Below are the code and all the weights of a small trained network. Each question names an input and a class and asks about switching units off, where a switched-off unit gives its printed mean instead of its output.

import numpy as np


def w(rows, s, z=0):
    codes = np.array(rows[::2]) - 128.0
    scale = np.full(codes.shape[1], s)
    scale[-1] = z or s
    return codes * scale


def f(y):
    return y / 2 * (1 + np.tanh(0.7978845608 * (y + 0.044715 * y**3)))


def log_softmax(a):
    a = a - a.max(-1, keepdims=True)
    return a - np.log(np.exp(a).sum(-1, keepdims=True))


def net(x, mask):
    res = np.array(x, float).reshape(1, 6) / 4 @ E
    y = f(res @ A[0][:, :-1].T + A[0][:, -1])
    res = res + np.where(mask, y, B[0][:, -1]) @ B[0][:, :-1]
    return log_softmax(res[-1] @ U[:, :-1].T + U[:, -1])


A, B = {}, {}
E = w([
[129,130,129],'x0',
[202,154,230],'x1',
[129,123,128],'x2',
[186,185,2],'x3',
[123,115,112],'x4',
[68,247,136],'x5',
],0.0086)
A[0] = w([
[146,71,147,120],'n0',
[147,118,123,22],'n1',
[103,100,156,66],'n2',
[109,162,142,253],'n3',
[183,139,170,88],'n4',
[220,141,173,201],'n5',
[60,63,157,74],'n6',
[103,108,172,41],'n7',
[45,111,230,153],'n8',
[210,53,127,51],'n9',
[201,134,78,71],'n10',
[128,100,148,102],'n11',
[60,250,139,190],'n12',
[82,140,113,159],'n13',
[173,168,178,216],'n14',
],0.013,0.0038)
B[0] = w([
[107,112,84,177],'n0',
[188,158,245,119],'n1',
[217,218,148,146],'n2',
[154,5,115,178],'n3',
[93,150,82,163],'n4',
[47,113,2,212],'n5',
[150,179,80,185],'n6',
[154,222,180,153],'n7',
[171,170,34,247],'n8',
[212,90,49,209],'n9',
[147,227,149,192],'n10',
[159,185,74,144],'n11',
[238,70,41,255],'n12',
[114,95,70,154],'n13',
[60,75,82,196],'n14',
],0.0069,0.0091)
U = w([
[160,78,102,110],'0',
[159,251,109,67],'1',
[51,91,81,125],'2',
[97,103,102,232],'3',
[118,91,109,197],'4',
[126,96,121,220],'5',
[86,115,199,31],'6',
[76,138,208,2],'7',
],0.014,0.0051)

Each question gives the input, the list of numbers given to net, and the class t.
The units are the neurons (one row each of A and B). Each row of codes is followed by its name. A weight is (code - 128) times the scale printed after its matrix; where a second scale follows, it is the last column's (A, B and U).
mask holds one flag per neuron, in row order. A switched-off neuron (its flag False) gives its mean, the last column of its row in B, instead of its output. The means were averaged over made-up inputs and are rounded, as every weight is.
A unit's drop is (log p(t) with every unit on - log p(t) with that unit switched off) / (log p(t) with every unit on - log p(t) with every unit switched off).
The circuit of an input: a set's keep is (log p(t) with only the set's units on - log p(t) with every unit switched off) / (log p(t) with every unit on - log p(t) with every unit switched off). Starting from the 12 units with the biggest drops (on a tie, the unit counted first), units are removed one at a time, each time the one whose removal leaves the highest keep (on an exact tie, the one counted first), for as long as the keep stays at least 0.8.
circuit, biggest first: the units of the circuit, biggest drop first
unit that matters most: the unit with the biggest drop
k most important neurons: the k neurons with the biggest drops, biggest first
drop of u: that unit's drop, to one decimal
input [-4,-7,-8,-8,7,6], class 1: circuit, biggest first : n8; n6
input [-4,-2,-7,6,-1,7], class 0: circuit, biggest first : n12; n3
input [0,6,-1,0,-3,6], class 0: circuit, biggest first : n12; n3
input [5,6,-4,-1,3,-2], class 2: unit that matters most : n5
input [2,6,-2,-4,-5,-3], class 2: circuit, biggest first : n5; n14
input [3,7,1,3,7,1], class 2: circuit, biggest first : n5; n14; n12
input [2,5,5,8,7,-5], class 1: 3 most important neurons : n10; n3; n12
input [-4,3,3,-5,-1,7], class 0: 2 most important neurons : n12; n3
input [7,7,0,1,3,-5], class 2: 4 most important neurons : n5; n12; n14; n4
input [-2,-1,6,5,1,6], class 0: circuit, biggest first : n12; n3
input [1,2,0,7,-4,-6], class 1: 3 most important neurons : n10; n3; n12
input [7,-1,-2,-7,-4,6], class 1: 2 most important neurons : n8; n7
input [4,0,-8,4,-4,5], class 5: drop of n9 : 0.1
input [-7,8,-5,2,-2,2], class 2: drop of n5 : 0.2
input [-5,8,-8,-6,-6,-3], class 2: drop of n12 : 0.1
input [5,-8,-8,3,6,8], class 0: circuit, biggest first : n12
